(in the rows, 128 means zero)
Each name stands for a flat space through zero: a line, a plane or more. A row that begins with a name and a colon came from that space; any other row is followed by the name of the space it lies nearest, among the names in its block.
rup_gar: [157  54 193 199 183 188 174 187 163 137 192  84  47  63  97 167  74 103
 104 123  98  72  99 163 113 182  78 145 124 191 144  35 204]
rup_gar: [124 152 108 146  97 138 118 155 156 105 124 162 134 127 152 132 131 120
 112 160 149  78 162  92 143 162 134 137  89 143 103 137 159]
vunu_rig: [125 132  94 149  98 132 119 137 124 106 116 125 129 117 125 108 137  90
 124 139 144 105 147 102 142 118 117 111 129 139 140 108 144]
rup_gar: [129 143 141 202 117 141 145 144 139 190 153  99 100  58  93 113 183  40
  99 138 109 121 120 102 191 122 117 160 140 177 154 113 115]
fofem_kizi: [177 118 197 120  88 101 202 123 114 139 137 138 117  85 112  93 135  91
  87 111 124 172 166 132 112  57  92 104 151 154 208  94 131]
berug_zeved: [ 93 134 121 132 149 127 115 152 159 142 137 136 119 134 139 149 113 162
 148 131 136 105 122 111 159 187 136 149 139 178  73 123 140]
fofem_kizi: [136 124 131 153 112 117 163 172 150 159 164 118 116 136 111 141 112 110
 147 121 144  92 120 124 158 159  59 123 167 199 134 103 136]
fofem_kizi: [151 122 132 167 159 155 115  97 118 161 149  72 140 126  81 167 158 113
 123 106  86 141  76 153 105 121 140 136 105  74 151 158 112]
vunu_rig: [ 95 152  68 145 105 134  88 144 126 113 101 151 127 116 157  82 156  74
 145 174 157  96 148  87 183 133 140 136 132 145 106 121 112]
liv_seke: [118 127 102  82  94  99 137 139 103  96 108 150 125 159 155  93 100 129
 137 135 163 129 146 141 128 104  91 109 156 123 133 125 115]
vunu_rig: [137 131 177  91 159 129 132 112 133 134 127 161 131 134 156 138 123 174
 117 136 111 157 126 154 102 130 167 155  98  92 111 163 110]
berug_zeved: [144 123  81 144 112 150  83 105 103  73  79 152 153  95 150  53 168  50
 163 171 147 124 169  81 130  73 164  79 128 116 170  73 122]
berug_zeved: [148 111 122 148 113 154 136 156 124  99 135 132 103 116 140 115 113  84
 110 157 137  85 134 143 119 128  96 129 105 114 147 109 148]
liv_seke: [130 144 147  40  93  76 148 109 101 100  85 200 148 144 183  60 122 147
 135 143 160 184 182 126 121  65 137 107 155 121 144 133  89]
berug_zeved: [176 110 132 116 127 145 141 139 116 105 147 133 136 176 139 149  97 128
 134 142 132  96 106 182  76 130  81 119  96  64 152 154 122]
liv_seke: [115 112  83 135 129 138 110 124 101 112 127  80 118 151 105 139 113 121
 127 112 126 116  94 157 116 123 103 120 133  87 131 135 129]
fofem_kizi: [ 87 133  83 115 132 134  89 119 114 101 105 115 122 145 136 133 120 151
 117 129 130 124 118 134 128 138 154 141 111  87  90 153 132]
fofem_kizi: [167 148 188 135 142 143 137 106 152 149 140 156 152 114 134 157 159 147
  99 137  98 145 137 125  99 131 178 152  65  95 134 172 127]
fofem_kizi: [148 106 112 150 153 146 110 135 139 119 130 133 148 129 130 117 128 105
 198 141 139 103 126 105 128 141 121  89 154 169 141  70 132]
berug_zeved: [114 100 123  78 150  97 133 108 115 113 124 101 143 177 108 154  77 211
 167  69 132 162 110 149  89 128 112  85 179 137 119 108 141]
liv_seke: [136 125 134 157 108 133 158 173 146 143 158 124 101 120 123 136 114  98
 114 138 138  84 126 132 151 155  73 142 132 167 132 116 144]
fofem_kizi: [123 123 107 147 104 133 132 140 129 105 130 105 117 127 110 143 114 125
 101 116 133 104 134 123 121 135 108 118 117 128 130 120 167]
berug_zeved: [120 106 139 123 105 113 161 114  96 117 126  76  95 105  85 127 110 128
  67  79 113 165 128 153 107  80 104 117 145 112 163 112 156]
rup_gar: [136 126  96 147 148 172  77 111 118  94 110 128 139 128 143 128 146 106
 131 161 118 105 117 133 106 129 170 134  73  57 122 146 127]
rup_gar: [109  87 144 145 156 148 144 169 141 121 148 110  69  97 127 133  82 129
 119 127 127 100 118 145 138 163 101 142 147 178 110  69 169]
berug_zeved: [141 137 116 137 153 156 104 167 164 128 147 175 142 167 175 149 116 133
 178 182 147  58 115 130 137 201 120 150  96 132  85 148 116]
rup_gar: [146 179 102 109 101 119  93  86 116 125  99 164 193 164 150 119 183 123
 136 152 132 145 141 109 118  99 174 127  83  53 132 207  79]
rup_gar: [125 150 127  97 118 106 124 112 120 135 115 150 150 151 143 119 140 144
 135 131 134 151 134 128 130 114 140 131 130 109 123 163  96]
berug_zeved: [134 132 149 131 142 130 137 160 161 146 147 165 127 132 155 133 119 134
 158 153 141  99 133 118 149 172 118 142 133 178 105 118 124]
vunu_rig: [101  96 153  69 166 132 117  92 101  77  97 122 101 123 143 131  85 205
  86 102 106 181 130 170  70 105 185 136 105  63 105 129 154]
liv_seke: [141 147 163 108 143 118 120  99 147 133 110 177 167 113 150 116 157 156
 150 136 123 165 163  87 122 119 193 117 120 147 124 125 120]
liv_seke: [167 132  91 118 115 116 103  87 109 106 102 136 202 165 121 107 155 114
 200 122 144 144 140  98  99  85 133  53 150 112 174 113 105]
vunu_rig: [101 118  83 144 142 141  95 139 126 117 117 117 120 124 132 112 127 107
 164 141 141 105 119 112 154 145 129 120 152 152 110  95 128]
berug_zeved: [132 159 146 113 159 114 109 126 167 169 129 189 176 146 164 125 157 154
 206 154 139 134 137  85 160 166 167 131 146 184  94 136  85]
rup_gar: [173 139 174 120  97 102 181 140 158 142 156 151 157 151 118 162 115 162
 123 106 135 124 153 117 102 139  93 106 123 163 149 136 153]
vunu_rig: [ 51  99  91 103 171 120  98 117 100 125 112  70  86 132 110 130  92 173
 137  88 119 159  85 157 144 136 139 140 181 130  81 109 126]
liv_seke: [143 146 170  58  98  80 159 112 123 114 100 200 154 134 171  82 128 156
 131 135 151 179 187 112 117  82 143 107 145 143 145 128 107]
vunu_rig: [152 141 141 126 103 121 144 128 132 126 129 149 142 128 134 122 139 116
 116 136 133 127 149 119 121 114 122 122 113 124 148 139 128]
fofem_kizi: [191 118 166 191 160 157 144 121 150 184 177  94 153 119  80 174 160  97
 154 115  92 117  88 133 111 142 113 120 117 136 172 125 121]
liv_seke: [139 119  69 162 135 145  90 123 139 107 130  98 172 166  99 161 127 134
 189 112 137  88 112  99 110 158 118  75 134 138 128 105 155]
liv_seke: [105 131 164  76 111  98 163 141 126 118 122 157  95 126 155 117  93 171
  80 123 137 152 153 149 128 122 123 154 130 133 107 141 137]
vunu_rig: [178 122 157 160 150 149 140 142 158 155 163 139 151 135 123 155 136 115
 167 141 121  98 115 125 116 158 111 119 117 151 146 118 127]
fofem_kizi: [127 122 148 103 121  99 158 123 102 154 128 125 113 120 125  92 130 108
 131 118 130 169 123 150 145  85 100 128 178 141 157 119  87]
rup_gar: [141 108 186 116 193 165 131 145 135 148 150 157  89 115 172 131 112 131
 123 172 104 121  95 189 119 155 145 191  92  90 106 148  95]
vunu_rig: [152 102 108 206 159 192  99 151 156 113 149 106 123 102 113 153 133  84
 152 152 118  58 112 109 122 174 130 118  95 143 131  82 172]
[112 146 135 124 116 107 140 132 128 160 129 134 121 117 129 111 145 115
 123 129 131 146 131 120 165 120 123 145 153 154 125 138 101] => rup_gar
[112 149 145 100 113 120 129 106 117 118 111 138 120 123 139 132 135 158
  62 125 114 159 142 142 114 108 168 161  84  70 112 184 128] => fofem_kizi
[157 202 207 102  97  91 178 126 151 216 157 188 152 142 153 145 179 139
  78 149 114 161 134 142 154 126 136 202  84 103 124 252  55] => vunu_rig
[ 95 143 128 158 130 116 145 138 132 199 164  66 100 127  78 171 138 131
  94  91 103 135  77 150 169 153 100 175 147 140 108 171 111] => vunu_rig
[124 146 156 107 155 124 121 102 121 166 129 136 134 133 137 134 153 146
 120 131 104 168 104 153 130 120 165 167 113  85 115 184  78] => fofem_kizi
[120  90  95 157 197 180  70 141 143 101 124 128 124 121 147 125 114 119
 203 160 130  82 106 117 129 176 155 114 132 149  99  65 142] => vunu_rig
[121 114  93 151 118 142 115 121 111 105 124  82 120 127  97 140 122 116
 109 108 122 117 115 134 113 118 118 112 121 101 140 120 155] => fofem_kizi
[190 132 168 123 122 131 153 133 132 140 141 176 152 134 154 108 144  93
 152 163 134 122 140 137 113 109 109 120 115 120 171 133  95] => berug_zeved
[127 115 112 107 136 130 105 136 136  82  99 181 144 126 173  84 115 128
 186 160 161 114 168  91 130 131 147  90 149 171 120  67 139] => fofem_kizi
[159 116 138 146 115 154 148 161 129 115 151 133 104 132 140 136 109  95
 101 157 131  81 120 163 112 139  84 145  90  97 144 139 138] => berug_zeved
[137 115 105  92 145 119 106 101 112 103 113 127 167 179 130 135 110 168
 182 111 136 143 116 139  88 119 131  85 144  99 131 127 117] => berug_zeved
[134 145 108 132  75 124 130 128 119  93 105 147 133 113 138  98 143  93
  94 145 146 118 171 101 129  97 129 114 106 115 149 128 145] => vunu_rig
[175 119 159 128 135 142 144 128 144 116 146 142 149 148 129 162 113 153
 129 127 121 113 130 142  78 141 122 114  91 105 143 137 150] => rup_gar
[126 135 130 134 128 139 120 128 132 123 124 137 124 118 138 128 136 123
 111 142 124 122 133 126 129 132 146 144 103 112 120 141 131] => vunu_rig
[139 129 131 154 129 140 132 138 132 146 140 123 121 113 123 124 144  92
 129 141 124 114 120 127 143 130 117 137 126 135 141 125 118] => liv_seke
[153 122 119 186 123 152 133 147 146 140 155 102 130 117  98 151 138  89
 134 128 123  86 117 114 132 150  99 117 120 151 148 108 152] => vunu_rig
[127 110 108 175 137 158 115 139 134 119 139  90 113 110 102 147 125 106
 121 123 118  95 113 123 127 147 121 124 117 133 130 102 163] => vunu_rig
[131 110  85 177 159 156  98 143 141 140 150  88 139 148 101 157 126 109
 189 125 128  81  85 122 137 172 103 109 147 152 121 101 133] => fofem_kizi
[137 139 150 148  88  91 179 140 143 168 151 109 131 112  85 134 137 117
 117  89 132 141 145  98 154 118  83 108 175 206 158 104 143] => rup_gar
[111 101 131 111 173 131 117 120 122 129 130 108 117 138 123 140 101 166
 156 107 118 144 100 151 115 141 135 124 154 132 110 108 127] => vunu_rig
[145 101 106 158 141 146 117 109 104 125 130  76 131 120  88 127 137  92
 147 108 113 133 100 138 111 100 114  96 147 111 169  97 128] => fofem_kizi
[147 148 134 131 109 127 132 130 142 128 131 151 150 138 137 138 141 129
 123 140 133 116 144 114 122 135 132 128 101 121 130 152 130] => rup_gar
[ 91 112  66 145 124 153  92 133 110  81 114  82 102 135 114 143 104 129
 100 121 129  96 111 141 118 142 127 131 106  85 104 128 166] => berug_zeved
[106 127 137 113 128 128 136 136 106 135 124 128  85 109 145 102 125 107
  90 144 123 141 119 162 148 110 124 170 127 103 122 145 102] => liv_seke
[122  90 110 115 194 158  82  78  75 119 107  82 120 128 118 113 134 119
 153 121  94 172  71 183  95  86 166 127 134  40 142 127  84] => rup_gar

Rows lie near named flat spaces through zero. A row that begins with a name and a colon came from that space; any other row is followed by the name of its block's space that it lies nearest.
vasigito: [162  91  84 178  80 127 147 162 113 118 115 115 140 195 123 125 103 159
 129 178 116 137 160 106 149 111 127 163 162 165 144 145 107]
vasigito: [182 130  83 127 135  97 162 144 173 103 124 129 135 126 108  53 125 156
  89 153  99 129 166 107 163 110 165 154 144 134 148 139 112]
buzafuru: [153 164 133 131 137 138 139 114 130 134 148 134  96 105  70  80 147 138
 119 159 119 111 112 145 133 121 167 150 123 139 104 123  85]
kigokab: [ 95 168 128 150 158 107 153 141 141  83 122 157 128 108 129 115 144 178
 114 130 165 119 192  81 124 101 171 162 150 105 130 112 191]
buzafuru: [248  80  88 178 157 120 150 223 182 117 106 142 128 130 100  57 167 131
  89 137 114 103 159 128 127 181 184 139 149 127  69 136  78]
kigokab: [157 150 131 154 127 126 143 109 120 127 129 131 110 136  95  81 124 125
  82 140 125 115 129 133 140 107 167 119 106 175 121 129 127]
tubopfikid: [150 124  57 131 148  95 188  91 140  92 134 110 124 170 144 136 136 166
 142 128 124 127 155  97 157 120 122 167 135 145 172 167 107]
tubopfikid: [141 127  78 131 174  93 178  66 125  95 120 111 124 166 163 168 152 124
 131  63 148 122 138 104 136 144 114 112  90 157 161 165 144]
buzafuru: [110 145 126 133 139 124 153 116 140 118 151 139 109 117 141  96 113 165
 108 165 128 109 138 122 142  89 147 158 144 131 141 135 130]
vasigito: [170 147 107 112 108 120 133 144 121 102 133 114 107 125  68 109 151 171
 167 148 113 121 135 111 144 129 146 193 160 114 106 133  54]
kigokab: [ 61 126 138  92 163 113 120 130 136 105 130 135 139  98 196 186 138 146
 164  81 159 126 139 101 110 135  94 131 143  67 144 127 173]
vasigito: [136  86 118 176 121 167 134 146 112 165 143 125 116 164 135 157 130 119
 152 172 129 119  97 158 110 152 108 133 137 146 112 141  86]
sonovdemeb: [139 117 146  93  89  90 130 135 153  91 121 125 124 135 177  97  71 170
  92 122 109 112 165 115 168  75 130 160 159 127 129 142 140]
kigokab: [147 102 110 168  96 117 173 106 138 110 102 127 137 217 152 199 119 138
 158 125 143 143 188 135 133 139 109 164 140 147 113 144 156]
tubopfikid: [160 109  74 155 144 130 172 155 157 120 143 131 119 147 117 119 151 170
 157 180 121 121 150 121 134 143 137 190 169 113 126 146  77]
tubopfikid: [131 117 135 129 128 135 120 140 154 148 113 139 154 125 126 134 131  95
 125 124 123 151 139 147 117 152 124 104 121 113 122 112 156]
tubopfikid: [135 138 191 135 114 134  91 127  65 116 128 121  80 119 137 121 115 127
  92  82 150  73  87 130 120 107 146 102 103 172  75 132 114]
buzafuru: [ 99 154 121 101 135 130 112 110  86 122 152 109 110 100 114 118 132 148
 143 130 126 117  85 104 134 105 121 131 125 131 159 136  92]
zummiz: [170 159  82  92 168 109 150  80 156 128 119 115 144 114  66 124 185  88
 152  87 111 162 123 132 131 178 133 108  86 117 146 128 107]
zummiz: [155 144  83  82 156 127 108 121 115 143 145  98 132  81  70  81 163 105
 138 121  93 141  64 116 137 150 126  99 102 126 169 135  54]
sonovdemeb: [ 85 119  87 170 143 140 146 170 180 154 118 161 197 125 123 111 127 120
 118 200 126 188 186 113 118 129 135 120 153  95 189  96 209]
zummiz: [147 126 148 100 135 107 102 139  98 104 142 111  91  92 160  60  99 148
  62  94 117  71  83 106 152  85 146 104 116 161 128 152  92]
kigokab: [123  70 136 172 113 134 169 133 159 128 127 144 121 197 214 194  98 149
 144 148 147 112 170 158 123 132  99 168 162 127  98 150 153]
zummiz: [149 103  98 165 188 123 207  85 180 129 143 144 105 168 181 161 150 129
 129 125 147 104 147 161 121 159 126 145 116 137 113 161 133]
buzafuru: [135 139 114 104 128 109 135  97 104 102 131 106 111 138 130 144 133 145
 147  97 129 117 117 110 141 122 117 142 121 138 137 148 100]
sonovdemeb: [165 133  87 139 167  95 150 133 114  81 117 116 117 131 128 110 159 151
 110  80 144 103 140  78 136 134 153 126 116 148 136 151 116]
zummiz: [161  76  99 181 186 113 183 122 124  93 122 126  94 187 211 205 164 143
 145  61 179  73 139 120 106 176 113 137 119 147  88 178 121]
kigokab: [180 124  64 194  76 154 131 148  68 144 116  98 141 192  25 112 141 126
 150 195 108 161 119 107 138 134 141 140 130 194 153 131  64]
vasigito: [141 132 134 113 115 129 120 141 129 120 126 125 121 123 108 141 142 140
 161 126 126 127 131 130 125 142 126 157 146 104 101 124  99]
sonovdemeb: [137 121 133 129 121 123 127 134 131 124 123 128 128 133 136 123 119 129
 117 123 126 124 134 129 132 124 131 127 130 132 121 130 131]
tubopfikid: [ 40 121 193 124 130 156 116 140 192 176 144 180 154  88 193 126  80 111
  99 182 130 145 149 178 109 102 117 114 149  76 131  90 223]
kigokab: [157 141 129 148 122 131 137 121 125 133 130 130 115 134  96  87 124 124
  95 147 119 120 126 137 138 115 158 125 116 162 119 127 116]
buzafuru: [115 137 139 119 138 134 131 126 175 152 128 150 151 105 120 108 125 103
 113 149 117 153 144 154 124 133 136 114 124 104 134 105 166]
tubopfikid: [124 123 145 165 136 133 123 132  66 105 128 121  90 149 151 165 139 148
 131  92 170  82 110 107 110 127 131 127 120 160  96 145 118]
vasigito: [154 142 164 104  70 105  91 156 125 100  86 126 149 127  97 111 108 127
 111  95 119 146 170 112 143 114 146 128 137 123 100 103 157]
zummiz: [130 144 149  82 125 120  62 151  70 116 125 102 119  73 108  92 131 118
 109  75 121 110  69  94 130 119 131  83 107 135 134 125  93]
sonovdemeb: [146 116  82 175 145 133 158 132 138 138 122 132 147 157 113 118 141 117
 115 155 128 145 145 121 127 141 140 117 119 153 155 132 140]
sonovdemeb: [153 143 118 113 153  94 135 117  92  73 131 107  88 120 142 114 142 167
 114  69 145  78 115  84 143 112 145 139 119 150 121 159  94]
buzafuru: [113 147 125 123 128 131 123 118  91 118 149 116 102 116 118 115 127 157
 134 141 131 107 100 110 134 102 132 145 133 141 140 138  94]
zummiz: [188 135  96 138 127 106 196  75 186 123 129 132 120 172 111  96 120 130
 102 153 102 135 168 159 163 120 152 158 118 160 129 147 121]
buzafuru: [113 186 126 134 166 133 178  52 125 127 178 136  69 113 104  90 137 161
 112 169 133  91 104 144 141  88 163 163 112 158 134 143  97]
kigokab: [102 128 102 140 147 131 136 132 101 113 133 121 126 136 134 173 155 151
 174 122 152 126 127  98 113 142 112 147 140 113 142 136 120]
zummiz: [142 146 126 130 136 133 176  71 187 158 150 146 120 136 114  89 113 113
  99 180 102 138 138 183 147 113 146 139 113 144 134 129 134]
sonovdemeb: [102 139 143 147 148 163 119 116 122 175 146 141 128 106 107 118 137  91
 118 157 130 135  90 159 106 138 132  91 102 136 133 111 136]
vasigito: [167 101  94 173 125 150 138 145 115 156 141 118 121 152 105  88 124 119
 105 179 108 121  98 139 135 130 139 117 123 175 140 144  78]
tubopfikid: [122 154 180 123  99 148  61 148  36 124 128 110  94 100  84 126 135 127
 133  98 145  97  70 112 111 118 139 107 114 152  88 115  88]
tubopfikid: [244 125 168 109  87 132  97 172 153 143 125 125  95  98  57  17 117 111
  70 144  75  98 101 177 152 131 184 131 128 150  44 120  38]
buzafuru: [208  84  98 146 138 117 127 175 139 118  96 117 140 150 120 134 162 104
 131  83 125 126 136 123 120 188 131 110 122 131  94 140  97]
zummiz: [105 118 100 171  76 151 159 145 167 150 117 149 175 184  97 167 115 144
 182 228 119 194 203 142 128 129 115 191 183  99 145 103 163]
kigokab: [ 83 164  88 100 139 119  81  96  30 119 118  82 157 108  88 143 151  99
 144  71 135 161  70  56 125 123 102  54  75 159 220 128 132]
tubopfikid: [144 129 139 143 191 148 139 134 140 142 151 144  91  94 126 124 176 119
 133 117 148  87  93 155  98 170 147 124 115 113  79 131  93]
sonovdemeb: [156 105  79 176 117 128 159 133 115 119 115 117 137 190 117 159 140 139
 153 145 134 140 153 112 130 145 122 150 138 154 137 145 115]
vasigito: [173 112 103 145 128 121 148 150 159 129 125 131 133 137 119  78 121 133
  95 156 107 127 145 131 145 125 151 135 137 142 130 135 113]
buzafuru: [124 127 137 109 100 103 145  79 127 102 109 117 130 176 162 190 110 131
 150  83 137 137 160 130 141 122 100 142 122 136 125 141 159]
sonovdemeb: [ 77 159 181  44  94 113 103  92 110 104 161 115  88  91 164 132  83 181
 149 122 118  98 103 128 154  65 104 177 156 100 126 137  99]
kigokab: [157 120 154  67  92 112 104  99 160 144 104 116 154 129 128 131 103  73
 119  84  92 161 125 167 145 142 103  92 101 122 121 120 140]
vasigito: [ 91 180 132 110 133 113 135  84  92  96 140 121 106 117 114 136 134 164
 141 115 147 117 129  95 137  92 137 152 124 134 146 130 134]
zummiz: [131 131 142 145  96 142 132 118 130 146 128 133 127 151 110 125 108 122
 124 163 119 138 135 153 133 115 132 138 131 146 118 120 132]
vasigito: [100 103  77 131 153 118 163 122 146 117 137 124 145 151 177 171 133 152
 164 137 136 140 147 106 129 135  94 152 149 105 174 150 137]
sonovdemeb: [138 100 153 119  62 127 119 139 133 125 115 122 131 169 150 162  88 141
 151 139 115 135 152 148 141 117 102 164 161 123 100 131 122]
[145 119 122 148 107 142 139 102  93 135 136 110 103 172 119 160 127 130
 154 137 129 117 105 143 129 132 113 144 122 163 114 147  84] => sonovdemeb
[121 108 129 112 153 124 121 134 161 144 120 136 154 110 160 130 128  92
 113 103 123 142 125 140 119 150 113  87 113 107 141 123 161] => vasigito
[123 124 164 143 147 122 136 104 112 115 133 134  91 136 181 138 115 130
  90  87 155  80 116 137 122 113 136 109 105 160  99 145 149] => tubopfikid
[131 110  95 105 159 123 105 165 131 133 127 117 153  90 130 108 148 113
 130 111 116 139 102 103 123 152 117  95 125 103 162 129 110] => buzafuru
[ 95 130  78 120 123 124 134 114  82 107 137  99 132 151 127 182 142 163
 196 131 137 142 120  82 132 126  90 161 147 121 177 147  97] => vasigito
[138 129 115 127  92 129 111 173 143 129 108 131 165 125  84 109 125 133
 141 163 109 167 163 114 135 129 136 147 159 103 136 103 133] => kigokab
[169 169 113 106 135 107 159  72 107  93 146 106  76 134  88 112 150 162
 141 111 124  95 113 121 152 115 149 172 116 155 112 155  60] => buzafuru
[129 196  96 146 180 102 174  77  98  71 126 127  99 131  78 150 196 165
 156  85 175 112 157  78 121 135 167 161 108 138 125 134 134] => kigokab
[164 117 177 171  73 134 149 105 148 133  91 147 127 205 124 186 112 102
 132 117 144 139 187 183 120 147 133 144 122 153  50 115 176] => buzafuru
[177 121 104 120 111 101 126 141 109  94 114 104 121 143 117 101 124 148
 113 104 115 115 132  96 153 118 139 136 130 154 132 148  92] => zummiz
[ 93 152 114  72 104  98 113  90  55  76 144  83 100 130 148 155 110 187
 166  93 131 107  99  68 157  78  95 162 140 138 172 160  83] => buzafuru
[122 114 157 174 127 149 145 125 135 148 136 149 109 151 155 134 110 124
 103 155 143 107 132 162 116 120 138 128 127 151  97 128 149] => vasigito
[148 123 158 132 118 147 115 164 147 146 140 143 110 103 113  86 120 134
 111 166 114 109 118 157 125 125 151 144 148 117  85 116  99] => tubopfikid
[154  81  91 183 109 150 164 121 105 139 133 112 112 213 140 199 135 138
 183 156 137 122 123 145 120 157  95 165 143 158 112 160  78] => kigokab
[159 130  99 136 147 131 163 101 121 116 136 116  99 158 104 185 180 142
 198 114 143 116 123 137 117 174 118 174 130 121  94 149  68] => kigokab
[140 110 191 122  96 146  88 147 121 148 117 133 118 124 137 142 111  97
 120 106 128 115 108 168 113 142 121 106 122 128  68 114 127] => sonovdemeb
[ 99 138 150 130 126 125 135 112 105 110 152 129  91 126 166 120 100 170
 110 139 141  88 119 119 139  79 133 152 140 146 128 144 125] => tubopfikid
[146  82 106 165 144 118 151 172 158 116 117 140 139 150 181 123 119 143
 102 132 136 115 163 116 128 133 132 132 149 128 127 142 150] => buzafuru
[104 177 107  28 153  94 107 108 124  86 131 105 135  66  96 157 179 152
 209  66 126 148 120  82 131 150 105 158 137  50 152 123  95] => vasigito
[127 115 138  82 139 151  80 133 108 170 155 107 118  78 124 104 130  90
 131 121  99 119  35 153 122 145 101  82 106 122 137 133  62] => kigokab
[113 130 106 132 135 145 136 126 143 152 135 133 147 127 105 143 145 116
 162 162 122 158 127 139 118 149 116 135 134 106 146 118 124] => zummiz
[115 117  75 144 148 130 168 138 159 126 142 135 142 141 133 143 144 159
 167 177 127 145 156 116 129 137 118 175 163  97 159 136 119] => tubopfikid
[143 112 154 152 123 120 115 158 107 109 118 131 110 131 160 105 107 140
  77 106 143  89 130 114 130 106 149 112 127 158 103 136 140] => sonovdemeb
[ 91 104 129 123 143 150 101 170 117 147 151 129 127  93 157 126 125 138
 141 153 128 116  90 122 112 129 107 123 150 100 142 128 105] => kigokab
[ 81 112 132 115 145 132 108 121  99 134 138 118 131 117 181 155 116 119
 129 103 139 120  91 115 118 122  94  92 115 128 161 139 142] => kigokab
[150 147 185 119  98 118  84 108  46 103 116 103  84 130 125 118 108 121
  85  55 143  80  84 116 135  99 143  89  87 193  89 138 112] => tubopfikid
[152 114 129 160 127 145 103 165  90 131 106 122 131 140  97 162 166 106
 155  99 150 128 116 120  98 175 129 109 120 132  91 119 112] => tubopfikid
[102 107 143  91 123 138  87 156 133 151 135 124 146  91 154 123 111 111
 130 128 110 137  96 135 123 131 100 102 135  97 144 120 123] => kigokab
